Here is a tiny trained network, its code and every weight. The questions are about switching its units off for an input and a class, where a switched-off unit gives its printed mean instead of its output.

import numpy as np


def w(rows, s, z=0):
    codes = np.array(rows[::2]) - 128.0
    scale = np.full(codes.shape[1], s)
    scale[-1] = z or s
    return codes * scale


def f(y):
    return np.maximum(y, 0)


def log_softmax(a):
    a = a - a.max(-1, keepdims=True)
    return a - np.log(np.exp(a).sum(-1, keepdims=True))


def net(x, mask):
    res = np.array(x, float).reshape(1, 8) / 4 @ E
    y = f(res @ A[0][:, :-1].T + A[0][:, -1])
    res = res + np.where(mask, y, B[0][:, -1]) @ B[0][:, :-1]
    return log_softmax(res[-1] @ U[:, :-1].T + U[:, -1])


A, B = {}, {}
E = w([
[141,119,107,131],'x0',
[127,125,129,127],'x1',
[141,166,128,254],'x2',
[106,147,164,118],'x3',
[108,145,158,123],'x4',
[123,131,136,126],'x5',
[129,248,62,69],'x6',
[23,96,97,190],'x7',
],0.0098)
A[0] = w([
[124,182,152,167,112],'N0',
[41,85,110,154,94],'N1',
[72,198,101,134,219],'N2',
[87,51,110,70,174],'N3',
[135,123,191,233,84],'N4',
[86,161,169,105,111],'N5',
[181,154,138,160,154],'N6',
[207,176,103,209,161],'N7',
[169,150,117,156,182],'N8',
[32,171,194,140,88],'N9',
[148,91,49,103,239],'N10',
[151,88,31,155,164],'N11',
[127,160,185,82,108],'N12',
[11,119,52,116,111],'N13',
[83,140,164,147,149],'N14',
[182,184,86,78,162],'N15',
[129,61,155,114,155],'N16',
[105,60,143,221,82],'N17',
[141,161,111,33,157],'N18',
[186,70,209,135,252],'N19',
[163,42,187,117,10],'N20',
[106,178,57,132,140],'N21',
[81,74,129,212,83],'N22',
],0.011,0.0033)
B[0] = w([
[105,126,138,176,182],'N0',
[140,119,119,110,210],'N1',
[136,103,228,126,215],'N2',
[82,192,199,173,207],'N3',
[160,39,29,110,242],'N4',
[142,76,133,93,156],'N5',
[61,152,170,167,186],'N6',
[83,188,124,150,238],'N7',
[107,109,166,144,183],'N8',
[131,117,134,98,184],'N9',
[158,178,141,141,194],'N10',
[117,147,89,160,194],'N11',
[176,92,141,134,172],'N12',
[86,193,185,177,211],'N13',
[116,70,117,147,173],'N14',
[147,129,128,97,225],'N15',
[105,179,199,180,196],'N16',
[154,36,44,88,255],'N17',
[235,123,135,92,219],'N18',
[57,153,197,218,244],'N19',
[126,254,187,132,199],'N20',
[149,141,152,177,198],'N21',
[155,43,81,72,244],'N22',
],0.0084,0.0087)
U = w([
[118,138,191,174,249],'0',
[1,70,144,228,140],'1',
[230,17,38,30,2],'2',
],0.0076,0.0014)

Each question gives the input, the list of numbers given to net, and the class t.
The units are the neurons (one row each of A and B). Each row of codes is followed by its name. A weight is (code - 128) times the scale printed after its matrix; where a second scale follows, it is the last column's (A, B and U).
mask holds one flag per neuron, in row order. A switched-off neuron (its flag False) gives its mean, the last column of its row in B, instead of its output. The means were averaged over made-up inputs and are rounded, as every weight is.
A unit's drop is (log p(t) with every unit on - log p(t) with that unit switched off) / (log p(t) with every unit on - log p(t) with every unit switched off).
The circuit of an input: a set's keep is (log p(t) with only the set's units on - log p(t) with every unit switched off) / (log p(t) with every unit on - log p(t) with every unit switched off). Starting from the 12 units with the biggest drops (on a tie, the unit counted first), units are removed one at a time, each time the one whose removal leaves the highest keep (on an exact tie, the one counted first), for as long as the keep stays at least 0.8.
circuit, biggest first: the units of the circuit, biggest drop first
k most important neurons: the k neurons with the biggest drops, biggest first
drop of u: that unit's drop, to one decimal
input [5,6,3,-4,-1,2,-6,-7], class 1: circuit, biggest first -> N19, N18
input [0,2,2,-1,1,5,-8,-7], class 1: circuit, biggest first -> N19
input [-2,-4,1,-6,3,2,-1,1], class 2: circuit, biggest first -> N19, N3
input [-3,0,0,-2,5,6,8,7], class 0: circuit, biggest first -> N2, N19, N4
input [-5,5,5,-3,3,-4,-7,-6], class 1: circuit, biggest first -> N19, N4
input [8,-1,0,6,6,4,7,7], class 0: 2 most important neurons -> N2, N19
input [6,1,5,-4,7,-3,-4,-8], class 1: circuit, biggest first -> N19, N18, N6
input [-7,3,3,5,-1,-7,-5,-5], class 1: circuit, biggest first -> N19, N18
input [8,7,-7,-2,5,3,3,2], class 0: 2 most important neurons -> N3, N17
input [-8,-6,1,0,1,-2,-6,3], class 2: 3 most important neurons -> N17, N22, N4
input [6,5,3,4,-6,5,-5,-8], class 1: 3 most important neurons -> N19, N18, N6
input [4,-5,3,7,2,-3,-1,1], class 2: drop of N18 -> -0.2
input [-4,5,0,7,-3,3,7,-2], class 2: drop of N18 -> 0.4
input [-3,-5,4,3,-7,2,-7,-6], class 1: drop of N19 -> 0.3
input [-6,-4,-3,-7,7,2,5,-2], class 2: drop of N14 -> 0.0
input [7,-3,-7,-1,0,-5,-7,-1], class 0: circuit, biggest first -> N20
